Here is a tiny trained network, its code and every weight. The questions are about switching its units off for an input and a class, where a switched-off unit gives its printed mean instead of its output.

import numpy as np


def w(rows, s, z=0):
    codes = np.array(rows[::2]) - 128.0
    scale = np.full(codes.shape[1], s)
    scale[-1] = z or s
    return codes * scale


def f(y):
    return np.maximum(y, 0)


def log_softmax(a):
    a = a - a.max(-1, keepdims=True)
    return a - np.log(np.exp(a).sum(-1, keepdims=True))


def net(x, mask):
    res = np.array(x, float).reshape(1, 5) / 4 @ E
    y = f(res @ A[0][:, :-1].T + A[0][:, -1])
    res = res + np.where(mask, y, B[0][:, -1]) @ B[0][:, :-1]
    return log_softmax(res[-1] @ U[:, :-1].T + U[:, -1])


A, B = {}, {}
E = w([
[231,124,74,144],'x0',
[129,124,124,122],'x1',
[130,127,129,127],'x2',
[98,68,133,254],'x3',
[224,154,220,135],'x4',
],0.0099)
A[0] = w([
[158,83,188,101,71],'N0',
[143,159,221,163,83],'N1',
[140,196,80,100,32],'N2',
[155,177,152,146,67],'N3',
[79,138,83,105,104],'N4',
[109,136,154,90,131],'N5',
[148,134,130,87,80],'N6',
[173,166,68,195,68],'N7',
[187,116,63,138,78],'N8',
[99,122,43,123,85],'N9',
[9,127,123,136,164],'N10',
[166,179,173,133,94],'N11',
[131,187,111,107,2],'N12',
[118,190,125,74,84],'N13',
[70,132,146,159,183],'N14',
[129,163,91,63,84],'N15',
[78,95,197,120,175],'N16',
[102,49,140,190,39],'N17',
],0.014,0.0053)
B[0] = w([
[107,52,115,103,161],'N0',
[99,72,208,65,194],'N1',
[130,134,241,188,155],'N2',
[85,76,143,150,157],'N3',
[134,20,194,88,178],'N4',
[168,187,84,190,160],'N5',
[56,112,105,193,154],'N6',
[105,199,180,135,174],'N7',
[122,255,173,20,173],'N8',
[126,68,229,70,180],'N9',
[166,127,164,99,252],'N10',
[102,55,147,96,182],'N11',
[89,152,217,179,141],'N12',
[149,133,164,222,174],'N13',
[177,175,135,126,208],'N14',
[157,128,211,232,175],'N15',
[199,241,46,124,207],'N16',
[119,134,212,196,208],'N17',
],0.0077,0.012)
U = w([
[98,132,159,255,1],'0',
[120,234,126,56,194],'1',
[78,13,158,55,30],'2',
[158,129,121,132,217],'3',
[113,134,121,124,245],'4',
[72,155,27,99,92],'5',
],0.0095,0.0063)

Each question gives the input, the list of numbers given to net, and the class t.
The units are the neurons (one row each of A and B). Each row of codes is followed by its name. A weight is (code - 128) times the scale printed after its matrix; where a second scale follows, it is the last column's (A, B and U).
mask holds one flag per neuron, in row order. A switched-off neuron (its flag False) gives its mean, the last column of its row in B, instead of its output. The means were averaged over made-up inputs and are rounded, as every weight is.
A unit's drop is (log p(t) with every unit on - log p(t) with that unit switched off) / (log p(t) with every unit on - log p(t) with every unit switched off).
The circuit of an input: a set's keep is (log p(t) with only the set's units on - log p(t) with every unit switched off) / (log p(t) with every unit on - log p(t) with every unit switched off). Starting from the 12 units with the biggest drops (on a tie, the unit counted first), units are removed one at a time, each time the one whose removal leaves the highest keep (on an exact tie, the one counted first), for as long as the keep stays at least 0.8.
units of the circuit, in order: the units of the circuit, biggest drop first
unit that matters most: the unit with the biggest drop
k most important neurons: the k neurons with the biggest drops, biggest first
drop of u: that unit's drop, to one decimal
input [-7,3,1,6,1], class 1: units of the circuit, in order : (N16, N14)
input [7,1,3,-8,-8], class 0: 2 most important neurons : (N15, N2)
input [-2,6,8,-3,-8], class 2: unit that matters most : N4
input [6,2,7,-7,0], class 0: units of the circuit, in order : (N15, N2, N13)
input [6,5,-2,-1,7], class 2: 2 most important neurons : (N11, N16)
input [-6,4,-3,-5,8], class 2: 2 most important neurons : (N1, N11)
input [-6,2,-1,-8,3], class 0: 2 most important neurons : (N13, N15)
input [3,-3,-2,1,-8], class 2: 3 most important neurons : (N9, N4, N16)
input [-4,1,8,-8,-5], class 0: units of the circuit, in order : (N15, N13)
input [-4,-2,-5,-4,5], class 2: 2 most important neurons : (N1, N11)
input [7,3,1,-1,4], class 1: 2 most important neurons : (N8, N7)
input [-3,0,5,1,-8], class 2: 2 most important neurons : (N4, N9)
input [4,-4,0,2,0], class 1: drop of N8 : 0.3
input [-8,5,2,1,4], class 1: units of the circuit, in order : (N16)
input [6,7,-4,-4,8], class 2: drop of N0 : 0.1
input [6,-5,3,-8,2], class 0: drop of N15 : 0.2
